Here is a tiny trained network, its code and every weight. The questions are about switching its units off for an input and a class, where a switched-off unit gives its printed mean instead of its output.

import numpy as np


def w(rows, s, z=0):
    codes = np.array(rows[::2]) - 128.0
    scale = np.full(codes.shape[1], s)
    scale[-1] = z or s
    return codes * scale


def norm(h):
    return h / np.sqrt((h * h).mean(-1, keepdims=True) + 1e-5)


def f(y):
    return np.maximum(y, 0)


def log_softmax(a):
    a = a - a.max(-1, keepdims=True)
    return a - np.log(np.exp(a).sum(-1, keepdims=True))


def net(x, mask):
    res = np.array(x, float).reshape(1, 2) / 4 @ E
    u = 0
    for l in range(2):
        y = f(norm(res) @ A[l][:, :-1].T + A[l][:, -1])
        res = res + np.where(mask[u : u + 4], y, B[l][:, -1]) @ B[l][:, :-1]
        u += 4
    return log_softmax(norm(res)[-1] @ U[:, :-1].T + U[:, -1])


A, B = {}, {}
E = w([
[136,55,199,130,207,116,151,222,145],'x0',
[229,1,54,57,69,179,68,132,190],'x1',
],0.0092)
A[0] = w([
[55,230,128,244,137,94,173,108,60,50],'L0N1',
[64,251,182,143,100,178,108,65,160,2],'L0N2',
[132,181,54,120,100,172,165,93,137,33],'L0N3',
[164,150,210,90,254,144,125,129,155,115],'L0N4',
],0.0082,0.0048)
B[0] = w([
[71,73,155,146,92,136,137,27,73,251],'L0N1',
[170,208,182,169,54,144,156,108,26,190],'L0N2',
[129,135,52,128,167,5,125,98,178,160],'L0N3',
[152,147,66,149,172,164,125,175,79,188],'L0N4',
],0.012,0.011)
A[1] = w([
[166,152,156,92,95,114,116,193,213,1],'L1N1',
[103,124,35,190,83,26,125,51,132,161],'L1N2',
[98,193,249,184,141,7,153,126,199,7],'L1N3',
[2,227,153,246,139,100,127,86,164,24],'L1N4',
],0.0086,0.004)
B[1] = w([
[156,152,119,162,92,216,108,138,144,144],'L1N1',
[137,177,89,85,177,90,122,186,247,254],'L1N2',
[156,139,68,150,128,162,75,114,183,140],'L1N3',
[161,140,146,64,103,132,92,122,206,219],'L1N4',
],0.015,0.0086)
U = w([
[168,188,116,206,216,172,186,249,64,141],'0',
[162,88,182,191,155,70,106,80,174,2],'1',
[143,220,25,78,107,49,76,135,223,246],'2',
[141,70,198,182,147,22,136,124,185,2],'3',
[203,89,82,98,61,234,52,185,139,180],'4',
[75,249,194,179,18,75,182,45,74,253],'5',
[36,116,210,194,224,175,163,108,43,70],'6',
],0.012,0.006)

Each question gives the input, the list of numbers given to net, and the class t.
The units are the neurons (one row each of A and B). Each row of codes is followed by its name. A weight is (code - 128) times the scale printed after its matrix; where a second scale follows, it is the last column's (A, B and U).
mask holds one flag per neuron, layer by layer. A switched-off neuron (its flag False) gives its mean, the last column of its row in B, instead of its output. The means were averaged over made-up inputs and are rounded, as every weight is.
A unit's drop is (log p(t) with every unit on - log p(t) with that unit switched off) / (log p(t) with every unit on - log p(t) with every unit switched off).
most important unit: the unit with the biggest drop
top k neurons: the k neurons with the biggest drops, biggest first
top k neurons in layer l: the k neurons of layer l with the biggest drops, biggest first
drop when u is switched off: that unit's drop, to one decimal
input [1,-1], class 6: most important unit -> L0N3
input [0,3], class 4: top 2 neurons -> (L0N3, L0N1)
input [1,4], class 4: top 3 neurons -> (L1N2, L0N1, L0N3)
input [1,1], class 4: top 3 neurons -> (L0N3, L0N1, L1N2)
input [5,2], class 0: top 2 neurons in layer 1 -> (L1N4, L1N2)
input [3,-2], class 6: top 3 neurons -> (L1N2, L0N3, L0N4)
input [4,3], class 4: top 4 neurons -> (L1N2, L0N2, L0N1, L0N3)
input [7,3], class 0: top 2 neurons in layer 0 -> (L0N1, L0N4)
input [-2,-1], class 5: top 2 neurons -> (L0N2, L0N1)
input [1,2], class 4: top 2 neurons -> (L0N1, L0N3)
input [6,-4], class 6: top 3 neurons in layer 0 -> (L0N4, L0N2, L0N1)
input [2,3], class 4: top 2 neurons -> (L1N2, L0N1)
input [4,-2], class 0: top 2 neurons -> (L0N4, L0N1)
input [4,-5], class 6: most important unit -> L0N4
input [2,1], class 0: top 2 neurons in layer 1 -> (L1N4, L1N2)
input [7,4], class 0: top 3 neurons -> (L1N4, L0N1, L0N4)
input [5,1], class 0: drop when L1N1 is switched off -> 0.0
input [2,-1], class 0: drop when L0N4 is switched off -> 0.8
input [4,0], class 0: drop when L0N1 is switched off -> 0.1
input [7,-1], class 0: drop when L0N1 is switched off -> 0.3
